Below are the code and all the weights of a small trained network. Each question names an input and a target symbol and asks about switching units off, where a switched-off unit gives its printed mean instead of its output.

import numpy as np


def w(rows, s, z=0):
    codes = np.array(rows[::2]) - 128.0
    scale = np.full(codes.shape[1], s)
    scale[-1] = z or s
    return codes * scale


def f(y):
    return np.maximum(y, 0)


def softmax(a):
    e = np.exp(a - a.max(-1, keepdims=True))
    return e / e.sum(-1, keepdims=True)


def log_softmax(a):
    a = a - a.max(-1, keepdims=True)
    return a - np.log(np.exp(a).sum(-1, keepdims=True))


def net(x, mask):
    ids = ['αβγδζηθλμξστφψω'.index(c) for c in x.split()]
    T = len(ids)
    res = E[ids] + P[:T]
    u = 0
    for l in range(3):
        q, k, v = (res @ M[l].T for M in (Q, K, V))
        z = softmax(np.where(np.tri(T) > 0, q @ k.T / 4**0.5, -1e9)) @ v
        res = res + np.where(mask[u], z, O[l][:, -1]) @ O[l][:, :-1]
        u += 1
        y = f(res @ A[l][:, :-1].T + A[l][:, -1])
        res = res + np.where(mask[u : u + 12], y, B[l][:, -1]) @ B[l][:, :-1]
        u += 12
    return log_softmax(res[-1] @ U[:, :-1].T + U[:, -1])


Q, K, V, O, A, B = {}, {}, {}, {}, {}, {}
E = w([
[102,165,129],'α',
[139,186,118],'β',
[128,217,177],'γ',
[153,153,3],'δ',
[144,47,181],'ζ',
[74,225,117],'η',
[95,151,62],'θ',
[140,197,124],'λ',
[105,106,208],'μ',
[144,89,70],'ξ',
[66,226,194],'σ',
[229,96,167],'τ',
[128,172,119],'φ',
[20,46,76],'ψ',
[203,223,159],'ω',
],0.0074)
P = w([
[136,177,124],'0',
[145,208,137],'1',
[78,23,186],'2',
[208,212,16],'3',
[144,225,164],'4',
[83,17,193],'5',
[210,201,20],'6',
[134,253,163],'7',
[84,16,193],'8',
],0.0036)
Q[0] = w([
[108,253,141],'L0H1',
[128,165,130],'L0H1',
[127,122,129],'L0H1',
[131,111,127],'L0H1',
],0.0031)
K[0] = w([
[138,252,129],'L0H1',
[129,167,133],'L0H1',
[131,113,117],'L0H1',
[116,68,129],'L0H1',
],0.0014)
V[0] = w([
[14,140,86],'L0H1',
[49,165,63],'L0H1',
[250,116,181],'L0H1',
[226,192,38],'L0H1',
],0.0027)
O[0] = w([
[246,140,187,60],'L0H1',
[242,168,130,105],'L0H1',
[3,122,73,199],'L0H1',
[132,167,20,255],'L0H1',
],0.0022,0.00048)
A[0] = w([
[204,57,167,235],'L0N1',
[127,199,134,66],'L0N2',
[185,104,190,202],'L0N3',
[213,48,167,240],'L0N4',
[145,92,63,253],'L0N5',
[229,193,91,50],'L0N6',
[2,25,124,147],'L0N7',
[148,100,77,142],'L0N8',
[114,106,57,241],'L0N9',
[175,180,98,74],'L0N10',
[51,29,183,207],'L0N11',
[128,216,136,52],'L0N12',
],0.0073,0.0029)
B[0] = w([
[219,133,128,236],'L0N1',
[107,79,2,148],'L0N2',
[190,137,171,202],'L0N3',
[231,136,121,244],'L0N4',
[139,160,70,255],'L0N5',
[96,44,224,168],'L0N6',
[66,15,118,199],'L0N7',
[103,169,118,167],'L0N8',
[122,159,71,241],'L0N9',
[79,41,168,153],'L0N10',
[66,31,165,220],'L0N11',
[99,74,18,153],'L0N12',
],0.0069,0.0031)
Q[1] = w([
[90,38,137],'L1H1',
[88,39,137],'L1H1',
[90,2,135],'L1H1',
[176,255,119],'L1H1',
],0.0082)
K[1] = w([
[40,114,36],'L1H1',
[64,115,74],'L1H1',
[6,139,5],'L1H1',
[241,138,254],'L1H1',
],0.0081)
V[1] = w([
[190,157,253],'L1H1',
[207,124,182],'L1H1',
[10,143,101],'L1H1',
[174,113,178],'L1H1',
],0.0052)
O[1] = w([
[164,253,154,127],'L1H1',
[187,200,121,192],'L1H1',
[46,58,159,6],'L1H1',
[186,190,141,164],'L1H1',
],0.005,0.0025)
A[1] = w([
[115,164,84,141],'L1N1',
[133,94,254,141],'L1N2',
[104,194,44,149],'L1N3',
[114,167,80,142],'L1N4',
[90,56,121,173],'L1N5',
[46,112,199,251],'L1N6',
[64,116,182,209],'L1N7',
[136,51,77,210],'L1N8',
[183,151,119,17],'L1N9',
[168,163,121,198],'L1N10',
[137,90,216,141],'L1N11',
[177,146,120,29],'L1N12',
],0.0087,0.0033)
B[1] = w([
[174,107,165,181],'L1N1',
[165,103,254,175],'L1N2',
[188,103,178,227],'L1N3',
[168,109,161,186],'L1N4',
[79,103,80,234],'L1N5',
[21,209,135,208],'L1N6',
[52,191,115,187],'L1N7',
[158,77,60,252],'L1N8',
[55,159,89,189],'L1N9',
[157,164,99,255],'L1N10',
[161,91,223,174],'L1N11',
[49,155,92,180],'L1N12',
],0.0075,0.005)
Q[2] = w([
[142,67,222],'L2H1',
[144,63,227],'L2H1',
[2,133,55],'L2H1',
[99,42,235],'L2H1',
],0.0056)
K[2] = w([
[233,177,150],'L2H1',
[253,188,155],'L2H1',
[86,175,112],'L2H1',
[202,243,141],'L2H1',
],0.0077)
V[2] = w([
[61,175,87],'L2H1',
[191,150,154],'L2H1',
[60,155,151],'L2H1',
[163,159,254],'L2H1',
],0.0046)
O[2] = w([
[102,226,17,176],'L2H1',
[158,121,229,64],'L2H1',
[43,170,67,138],'L2H1',
[65,108,252,2],'L2H1',
],0.0037,0.0046)
A[2] = w([
[125,92,254,217],'L2N1',
[116,224,139,202],'L2N2',
[176,164,184,105],'L2N3',
[159,179,183,149],'L2N4',
[200,127,164,162],'L2N5',
[60,164,157,180],'L2N6',
[104,187,153,146],'L2N7',
[133,61,167,254],'L2N8',
[205,127,166,163],'L2N9',
[145,58,107,209],'L2N10',
[217,120,180,168],'L2N11',
[43,188,201,157],'L2N12',
],0.0092,0.0086)
B[2] = w([
[177,153,255,226],'L2N1',
[50,132,161,254],'L2N2',
[74,200,119,188],'L2N3',
[114,194,172,206],'L2N4',
[185,165,109,234],'L2N5',
[36,169,136,180],'L2N6',
[92,162,117,166],'L2N7',
[145,23,208,243],'L2N8',
[190,169,106,240],'L2N9',
[134,41,94,238],'L2N10',
[201,199,91,252],'L2N11',
[30,201,189,172],'L2N12',
],0.0095,0.008)
U = w([
[96,105,160,128],'α',
[111,98,182,77],'β',
[77,142,167,68],'γ',
[154,6,87,60],'δ',
[194,145,160,90],'ζ',
[73,92,127,226],'η',
[157,60,159,127],'θ',
[116,95,149,207],'λ',
[120,167,177,124],'μ',
[233,87,44,119],'ξ',
[54,167,115,106],'σ',
[142,238,91,28],'τ',
[140,114,135,236],'φ',
[85,130,1,147],'ψ',
[140,137,137,253],'ω',
],0.0071,0.0063)

Each question gives the input, a string of symbols that net reads in full, and the target symbol t.
The units are the heads (4 rows each of Q, K, V and O) and the neurons (one row each of A and B). Each row of codes is followed by its name. A weight is (code - 128) times the scale printed after its matrix; where a second scale follows, it is the last column's (O, A, B and U).
mask holds one flag per unit, layer by layer, with each layer's heads first. A switched-off unit (its flag False) gives its mean, the last column of its rows in O or B, instead of its output. The means were averaged over made-up inputs and are rounded, as every weight is.
A unit's drop is (log p(t) with every unit on - log p(t) with that unit switched off) / (log p(t) with every unit on - log p(t) with every unit switched off).
most important unit: the unit with the biggest drop
top k neurons: the k neurons with the biggest drops, biggest first
top k neurons in layer l: the k neurons of layer l with the biggest drops, biggest first
input τ ζ ξ τ φ, target τ: most important unit -> L1H1
input ω λ θ β λ η ψ ξ τ, target ζ: top 2 neurons -> [L2N1 L1N2]
input τ τ η η, target τ: top 2 neurons -> [L1N3 L0N11]
input τ ξ ξ θ ξ, target τ: top 2 neurons in layer 0 -> [L0N11 L0N7]
input ξ θ τ μ, target τ: top 4 neurons in layer 0 -> [L0N7 L0N4 L0N1 L0N3]
input θ ζ ξ ξ ξ τ φ γ, target τ: top 3 neurons -> [L0N7 L0N11 L0N3]
input η ξ ξ τ ξ β η γ, target τ: top 2 neurons -> [L0N11 L0N7]
input θ σ γ ξ η ξ ψ, target ψ: top 3 neurons in layer 0 -> [L0N7 L0N4 L0N1]
input ω ψ φ φ, target ψ: top 4 neurons -> [L1N2 L1N11 L2N1 L2N8]
input τ τ ξ ξ β η ξ η, target τ: top 4 neurons -> [L0N11 L0N7 L2N8 L1N3]
input ξ τ ζ τ δ θ γ η ζ, target θ: top 2 neurons in layer 0 -> [L0N4 L0N1]
input τ δ ω ω τ ξ σ α, target τ: top 2 neurons -> [L0N11 L0N7]
input ζ τ τ α, target τ: top 2 neurons in layer 2 -> [L2N11 L2N3]
input ξ ξ λ ω ξ θ ζ, target ξ: most important unit -> L1N6
input φ τ ζ λ ξ τ α ξ η, target σ: top 3 neurons in layer 1 -> [L1N6 L1N7 L1N3]
input τ τ η ξ ψ ψ, target η: top 3 neurons in layer 1 -> [L1N6 L1N11 L1N7]
input ξ τ γ η δ, target τ: top 2 neurons in layer 0 -> [L0N11 L0N7]
input ξ ω ξ β ξ σ, target γ: top 2 neurons -> [L1N6 L2N12]
input ξ ξ ω ξ δ ψ, target η: top 4 neurons -> [L1N6 L0N11 L1N11 L1N2]
input τ η τ ξ ζ μ, target β: top 2 neurons -> [L1N6 L2N1]
input ξ ξ ξ τ τ β θ, target τ: top 2 neurons -> [L0N11 L0N7]
input ξ μ λ ψ τ τ ξ τ τ, target ζ: most important unit -> L0N11
input ξ ξ ξ η, target ξ: top 2 neurons -> [L0N11 L1N6]
input τ ξ ξ β, target ξ: top 2 neurons in layer 0 -> [L0N6 L0N10]
